Below are the code and all the weights of a small trained network. Each question names an input and a target symbol and asks about switching units off, where a switched-off unit gives its printed mean instead of its output.

import numpy as np


def w(rows, s, z=0):
    codes = np.array(rows[::2]) - 128.0
    scale = np.full(codes.shape[1], s)
    scale[-1] = z or s
    return codes * scale


def f(y):
    return np.maximum(y, 0)


def softmax(a):
    e = np.exp(a - a.max(-1, keepdims=True))
    return e / e.sum(-1, keepdims=True)


def log_softmax(a):
    a = a - a.max(-1, keepdims=True)
    return a - np.log(np.exp(a).sum(-1, keepdims=True))


def net(x, mask):
    ids = ['αβεζλμξστψ'.index(c) for c in x.split()]
    T = len(ids)
    res = E[ids] + P[:T]
    u = 0
    for l in range(2):
        r = res
        for j in range(2):
            rows = slice(2 * j, 2 * j + 2)
            q, k, v = (r @ M[l][rows].T for M in (Q, K, V))
            z = softmax(np.where(np.tri(T) > 0, q @ k.T / 2**0.5, -1e9)) @ v
            o = O[l][rows]
            res = res + np.where(mask[u + j], z, o[:, -1]) @ o[:, :-1]
        u += 2
        y = f(res @ A[l][:, :-1].T + A[l][:, -1])
        res = res + np.where(mask[u : u + 12], y, B[l][:, -1]) @ B[l][:, :-1]
        u += 12
    return log_softmax(res[-1] @ U[:, :-1].T + U[:, -1])


Q, K, V, O, A, B = {}, {}, {}, {}, {}, {}
E = w([
[43,126,111,39,29],'α',
[45,36,129,103,48],'β',
[199,94,166,159,226],'ε',
[126,16,163,38,141],'ζ',
[37,210,112,88,114],'λ',
[102,115,142,204,107],'μ',
[154,252,97,91,77],'ξ',
[162,221,130,155,192],'σ',
[254,167,146,165,157],'τ',
[192,22,169,167,130],'ψ',
],0.0046)
P = w([
[72,138,252,89,202],'0',
[102,114,53,128,193],'1',
[111,132,195,99,152],'2',
[115,113,44,144,162],'3',
[135,133,186,104,112],'4',
[121,109,39,160,138],'5',
[156,134,185,115,72],'6',
[130,112,38,173,127],'7',
[182,137,201,122,11],'8',
],0.0032)
Q[0] = w([
[124,254,109,115,120],'0.h0',
[220,143,149,160,175],'0.h0',
[144,136,131,137,120],'0.h1',
[124,151,133,122,138],'0.h1',
],0.063)
K[0] = w([
[115,254,111,133,124],'0.h0',
[223,144,146,169,181],'0.h0',
[149,139,142,134,115],'0.h1',
[139,139,109,127,111],'0.h1',
],0.05)
V[0] = w([
[192,133,140,162,1],'0.h0',
[108,117,110,114,183],'0.h0',
[106,125,152,115,148],'0.h1',
[132,122,119,142,106],'0.h1',
],0.0089)
O[0] = w([
[59,149,166,43,253,29],'0.h0',
[158,122,104,169,88,144],'0.h0',
[92,90,137,114,139,254],'0.h1',
[152,171,113,122,131,56],'0.h1',
],0.0043,0.00048)
A[0] = w([
[134,177,154,118,149,162],'0.n0',
[121,142,73,147,154,108],'0.n1',
[153,108,151,145,120,178],'0.n2',
[182,126,64,96,156,133],'0.n3',
[144,117,177,127,120,135],'0.n4',
[132,150,154,182,96,193],'0.n5',
[83,122,9,136,122,88],'0.n6',
[157,102,103,139,152,248],'0.n7',
[126,128,128,128,131,118],'0.n8',
[68,105,95,213,169,150],'0.n9',
[60,138,173,89,244,111],'0.n10',
[117,154,35,173,174,64],'0.n11',
],0.014,0.0016)
B[0] = w([
[95,87,131,76,136,216],'0.n0',
[189,159,128,148,124,180],'0.n1',
[96,151,128,120,101,204],'0.n2',
[181,123,179,80,96,191],'0.n3',
[96,175,100,147,129,196],'0.n4',
[109,119,134,150,63,225],'0.n5',
[96,177,20,95,189,253],'0.n6',
[114,75,144,75,114,236],'0.n7',
[129,131,128,126,129,128],'0.n8',
[93,32,123,177,178,214],'0.n9',
[108,112,210,158,254,186],'0.n10',
[246,176,128,187,116,211],'0.n11',
],0.022,0.0016)
Q[1] = w([
[87,129,121,252,70],'1.h0',
[97,66,139,76,108],'1.h0',
[133,127,112,81,125],'1.h1',
[118,143,102,108,28],'1.h1',
],0.025)
K[1] = w([
[89,97,113,231,111],'1.h0',
[111,119,192,109,183],'1.h0',
[136,134,143,125,179],'1.h1',
[40,201,254,132,170],'1.h1',
],0.025)
V[1] = w([
[106,194,155,145,27],'1.h0',
[67,184,168,117,2],'1.h0',
[74,174,200,159,130],'1.h1',
[172,59,77,91,130],'1.h1',
],0.0071)
O[1] = w([
[111,122,178,101,252,4],'1.h0',
[91,79,201,104,249,3],'1.h0',
[140,122,78,28,89,163],'1.h1',
[91,135,185,207,164,130],'1.h1',
],0.0042,0.0023)
A[1] = w([
[239,114,164,185,117,120],'1.n0',
[49,69,140,132,218,90],'1.n1',
[100,73,216,139,167,211],'1.n2',
[216,221,127,143,136,112],'1.n3',
[142,151,101,65,107,181],'1.n4',
[132,82,162,110,121,253],'1.n5',
[59,88,175,74,77,228],'1.n6',
[166,135,103,223,159,130],'1.n7',
[139,99,160,173,246,32],'1.n8',
[161,110,219,118,69,55],'1.n9',
[96,82,139,151,191,219],'1.n10',
[82,126,123,111,182,126],'1.n11',
],0.011,0.0032)
B[1] = w([
[98,36,213,104,107,197],'1.n0',
[223,95,115,77,191,202],'1.n1',
[64,201,153,144,204,230],'1.n2',
[228,214,144,100,137,199],'1.n3',
[71,153,106,106,83,220],'1.n4',
[67,170,152,148,105,210],'1.n5',
[174,155,171,226,67,255],'1.n6',
[118,76,62,204,154,193],'1.n7',
[147,92,81,132,7,157],'1.n8',
[93,106,94,26,137,160],'1.n9',
[118,122,163,91,211,203],'1.n10',
[119,111,115,106,178,174],'1.n11',
],0.02,0.0064)
U = w([
[34,153,39,65,136,166],'α',
[154,87,91,73,180,81],'β',
[54,49,168,105,128,18],'ε',
[89,167,165,216,1,246],'ζ',
[173,169,55,185,151,11],'λ',
[89,65,85,192,143,84],'μ',
[196,181,112,74,118,37],'ξ',
[223,75,160,145,111,95],'σ',
[133,97,165,33,98,75],'τ',
[94,202,203,158,229,251],'ψ',
],0.0034,0.0019)

Each question gives the input, a string of symbols that net reads in full, and the target symbol t.
The units are the heads (2 rows each of Q, K, V and O) and the neurons (one row each of A and B). Each row of codes is followed by its name. A weight is (code - 128) times the scale printed after its matrix; where a second scale follows, it is the last column's (O, A, B and U).
mask holds one flag per unit, layer by layer, with each layer's heads first. A switched-off unit (its flag False) gives its mean, the last column of its rows in O or B, instead of its output. The means were averaged over made-up inputs and are rounded, as every weight is.
A unit's drop is (log p(t) with every unit on - log p(t) with that unit switched off) / (log p(t) with every unit on - log p(t) with every unit switched off).
most important unit: the unit with the biggest drop
top k neurons: the k neurons with the biggest drops, biggest first
k most important neurons of layer l: the k neurons of layer l with the biggest drops, biggest first
heads that matter: for each layer, one digit per head in row order, 1 if its drop is at least 0.15 and else 0, layers parted by /
input σ ε β, target ψ: heads that matter -> 10 / 00
input ζ ε ε, target ζ: top neuron -> [0.n10]
input τ τ ζ α σ σ ε β, target β: top 3 neurons -> [0.n6; 1.n1; 0.n9]
input α α ξ ξ α ζ μ τ τ, target ζ: 3 most important neurons of layer 0 -> [0.n0; 0.n11; 0.n10]
input α ζ μ β, target β: top 3 neurons -> [0.n6; 0.n9; 1.n1]
input τ ψ μ β β τ β, target ζ: 2 most important neurons of layer 1 -> [1.n6; 1.n1]
input ε ξ ζ β β μ α λ, target λ: top 3 neurons -> [0.n6; 0.n11; 1.n7]
input τ τ τ, target ζ: top 2 neurons -> [1.n6; 0.n10]
input ζ α μ, target ψ: heads that matter -> 00 / 10
input α λ μ ε σ α ε ζ τ, target ψ: heads that matter -> 10 / 00
input α α α λ ψ σ, target σ: 2 most important neurons of layer 0 -> [0.n11; 0.n9]
input ζ τ λ α μ, target ψ: heads that matter -> 10 / 10
input μ α ε α α ψ ζ ε, target ε: heads that matter -> 00 / 00
input σ σ σ ψ ψ λ ψ, target ζ: most important unit -> 1.n6
input α λ α σ ξ, target ψ: heads that matter -> 10 / 01
input τ σ μ τ ξ, target ψ: 2 most important neurons of layer 1 -> [1.n2; 1.n10]
input ε μ ε, target ζ: heads that matter -> 10 / 00
input ζ σ μ σ α τ ψ ψ, target ψ: 3 most important neurons of layer 1 -> [1.n2; 1.n10; 1.n5]
input α μ ψ σ ζ, target ψ: 2 most important neurons of layer 0 -> [0.n6; 0.n11]
input μ σ μ λ μ σ α λ, target λ: 3 most important neurons of layer 0 -> [0.n6; 0.n11; 0.n9]
input ξ α σ μ ε ξ μ, target ζ: top neuron -> [0.n9]
input ξ σ ψ α, target α: 3 most important neurons of layer 0 -> [0.n6; 0.n10; 0.n11]
input α σ β ε, target ε: 2 most important neurons of layer 0 -> [0.n9; 0.n7]
input μ ξ β τ α μ σ μ σ, target ζ: 2 most important neurons of layer 0 -> [0.n10; 0.n0]
input β α α ψ β σ λ, target ψ: top 4 neurons -> [0.n10; 1.n2; 0.n6; 0.n11]
input μ ε ξ λ ζ ε α, target ψ: top 4 neurons -> [0.n10; 1.n2; 0.n6; 0.n11]
